Here is a tiny trained network, its code and every weight. The questions are about switching its units off for an input and a class, where a switched-off unit gives its printed mean instead of its output.

import numpy as np


def w(rows, s, z=0):
    codes = np.array(rows[::2]) - 128.0
    scale = np.full(codes.shape[1], s)
    scale[-1] = z or s
    return codes * scale


def norm(h):
    return h / np.sqrt((h * h).mean(-1, keepdims=True) + 1e-5)


def f(y):
    return np.maximum(y, 0)


def log_softmax(a):
    a = a - a.max(-1, keepdims=True)
    return a - np.log(np.exp(a).sum(-1, keepdims=True))


def net(x, mask):
    res = np.array(x, float).reshape(1, 4) / 4 @ E
    u = 0
    for l in range(2):
        y = f(norm(res) @ A[l][:, :-1].T + A[l][:, -1])
        res = res + np.where(mask[u : u + 14], y, B[l][:, -1]) @ B[l][:, :-1]
        u += 14
    return log_softmax(norm(res)[-1] @ U[:, :-1].T + U[:, -1])


A, B = {}, {}
E = w([
[139,117,109,84,132,54,119,109,103,120,136],'x0',
[144,239,110,114,58,106,153,102,156,207,40],'x1',
[126,133,126,130,132,134,125,113,128,121,130],'x2',
[130,102,193,67,114,141,107,129,109,43,8],'x3',
],0.015)
A[0] = w([
[120,78,149,163,137,119,134,147,115,111,175,141],'0.n0',
[111,75,155,136,142,163,102,138,151,110,152,156],'0.n1',
[121,103,87,65,126,4,118,85,115,115,141,140],'0.n2',
[134,173,141,99,94,126,131,134,157,145,94,43],'0.n3',
[123,128,166,80,89,146,131,114,98,96,62,41],'0.n4',
[128,113,76,160,141,125,144,131,147,143,210,213],'0.n5',
[103,45,164,122,162,142,110,120,109,76,132,144],'0.n6',
[107,49,162,118,166,150,123,125,102,57,122,129],'0.n7',
[116,151,65,192,141,99,148,107,143,212,170,154],'0.n8',
[145,115,105,90,132,48,126,89,56,135,135,133],'0.n9',
[154,206,118,116,61,138,128,120,125,159,130,201],'0.n10',
[179,137,130,148,130,147,134,141,158,121,123,55],'0.n11',
[111,70,129,104,128,111,81,125,104,108,98,2],'0.n12',
[100,71,131,150,209,142,90,123,90,136,168,202],'0.n13',
],0.016,0.0085)
B[0] = w([
[68,79,146,128,130,122,107,112,138,104,56,205],'0.n0',
[110,201,155,130,127,93,155,177,78,67,106,208],'0.n1',
[125,130,208,3,100,80,103,92,51,138,190,214],'0.n2',
[95,128,124,155,132,104,106,59,153,185,122,172],'0.n3',
[51,117,200,156,206,117,87,111,155,122,70,192],'0.n4',
[83,53,174,152,143,98,132,97,177,200,47,232],'0.n5',
[197,171,124,99,132,172,108,126,143,104,193,248],'0.n6',
[154,200,93,109,110,157,109,164,85,113,179,253],'0.n7',
[136,221,97,123,81,131,157,148,94,70,191,237],'0.n8',
[145,126,143,61,122,32,128,100,83,196,199,193],'0.n9',
[82,87,72,141,79,118,185,137,124,116,139,225],'0.n10',
[109,165,143,132,125,101,135,102,88,127,136,133],'0.n11',
[130,61,111,108,210,180,136,180,145,117,148,164],'0.n12',
[74,110,144,136,162,116,122,73,139,166,38,249],'0.n13',
],0.013,0.017)
A[1] = w([
[96,102,189,130,125,85,105,64,143,185,15,114],'1.n0',
[101,20,153,96,168,93,105,129,165,172,114,113],'1.n1',
[250,133,117,124,125,136,121,114,133,145,210,38],'1.n2',
[151,122,125,184,140,188,113,150,179,164,30,27],'1.n3',
[75,126,172,139,123,80,134,97,120,159,58,96],'1.n4',
[112,127,78,243,139,180,177,168,149,119,42,116],'1.n5',
[213,174,94,114,182,193,87,204,153,122,94,13],'1.n6',
[160,117,74,126,55,131,163,189,129,137,212,104],'1.n7',
[98,97,45,237,103,217,154,160,222,90,59,123],'1.n8',
[121,172,102,228,181,215,125,184,176,103,33,116],'1.n9',
[186,132,92,124,51,132,233,147,125,124,217,1],'1.n10',
[111,99,152,78,147,90,78,85,141,94,98,79],'1.n11',
[102,158,80,249,151,212,156,149,184,60,68,154],'1.n12',
[158,38,146,55,112,84,111,91,57,208,222,114],'1.n13',
],0.015,0.0069)
B[1] = w([
[93,56,210,106,205,57,190,84,212,196,85,251],'1.n0',
[191,159,125,111,108,182,191,91,146,164,146,187],'1.n1',
[108,222,109,158,159,136,63,198,89,106,115,136],'1.n2',
[131,51,114,230,232,83,55,203,116,62,61,152],'1.n3',
[106,95,147,107,166,78,177,130,157,159,102,226],'1.n4',
[202,33,88,204,185,181,43,123,198,49,92,182],'1.n5',
[138,128,120,140,38,89,157,107,103,205,174,160],'1.n6',
[178,150,100,101,105,184,121,61,89,126,230,172],'1.n7',
[233,5,171,122,166,229,98,207,187,58,168,182],'1.n8',
[124,171,64,216,93,49,107,154,82,123,19,200],'1.n9',
[110,189,81,133,66,137,124,125,93,123,220,179],'1.n10',
[123,106,133,130,145,174,198,157,163,175,217,201],'1.n11',
[255,80,51,255,79,190,82,219,174,32,45,206],'1.n12',
[118,121,79,218,131,185,106,143,183,88,34,236],'1.n13',
],0.015,0.018)
U = w([
[148,15,149,224,218,97,151,174,232,94,2,254],'0',
[35,80,226,34,195,64,213,38,193,247,121,105],'1',
[229,84,23,188,27,247,152,137,184,54,225,21],'2',
[57,251,54,113,21,47,174,71,57,177,220,109],'3',
[188,238,59,192,51,189,72,226,44,30,39,9],'4',
[116,206,188,36,209,185,72,168,51,78,212,193],'5',
],0.02,0.0061)

Each question gives the input, the list of numbers given to net, and the class t.
The units are the neurons (one row each of A and B). Each row of codes is followed by its name. A weight is (code - 128) times the scale printed after its matrix; where a second scale follows, it is the last column's (A, B and U).
mask holds one flag per neuron, layer by layer. A switched-off neuron (its flag False) gives its mean, the last column of its row in B, instead of its output. The means were averaged over made-up inputs and are rounded, as every weight is.
A unit's drop is (log p(t) with every unit on - log p(t) with that unit switched off) / (log p(t) with every unit on - log p(t) with every unit switched off).
most important unit: the unit with the biggest drop
top k neurons: the k neurons with the biggest drops, biggest first
top k neurons in layer l: the k neurons of layer l with the biggest drops, biggest first
drop when u is switched off: that unit's drop, to one decimal
input [-4,4,-2,-2], class 2: top 2 neurons	[0.n2 0.n9]
input [8,1,1,7], class 1: top 3 neurons	[0.n4 0.n8 1.n12]
input [-3,2,-1,-5], class 2: top 3 neurons in layer 0	[0.n8 0.n2 0.n9]
input [3,8,8,1], class 1: top 3 neurons	[0.n7 0.n6 0.n3]
input [6,0,1,-8], class 1: top 3 neurons	[0.n5 0.n7 0.n6]
input [-2,3,1,-5], class 2: top 3 neurons in layer 0	[0.n2 0.n8 0.n9]
input [0,-4,1,8], class 4: most important unit	0.n2
input [-3,-6,5,1], class 4: top 2 neurons	[0.n7 0.n2]
input [5,0,-6,-8], class 1: top 3 neurons	[0.n5 0.n7 0.n6]
input [-8,2,-8,-7], class 2: top 2 neurons	[0.n8 0.n2]
input [-6,-8,-8,1], class 4: top 3 neurons	[0.n7 0.n6 0.n2]
input [8,1,6,6], class 1: top 2 neurons	[0.n4 0.n8]
input [-7,-8,-1,1], class 4: top 2 neurons in layer 0	[0.n7 0.n6]
input [5,2,-5,-8], class 3: most important unit	0.n8
input [0,5,-5,-5], class 2: top 3 neurons in layer 0	[0.n2 0.n9 0.n10]
input [-2,8,-8,-2], class 2: top 2 neurons in layer 0	[0.n2 0.n9]
input [4,-8,-8,2], class 5: top 2 neurons	[0.n7 0.n6]
input [8,-1,7,-7], class 1: drop when 0.n5 is switched off	1.4
input [-7,-7,5,4], class 4: drop when 0.n2 is switched off	0.2
input [-2,3,7,-2], class 2: drop when 0.n2 is switched off	0.5
input [-7,-4,2,4], class 4: top neuron	[0.n2]
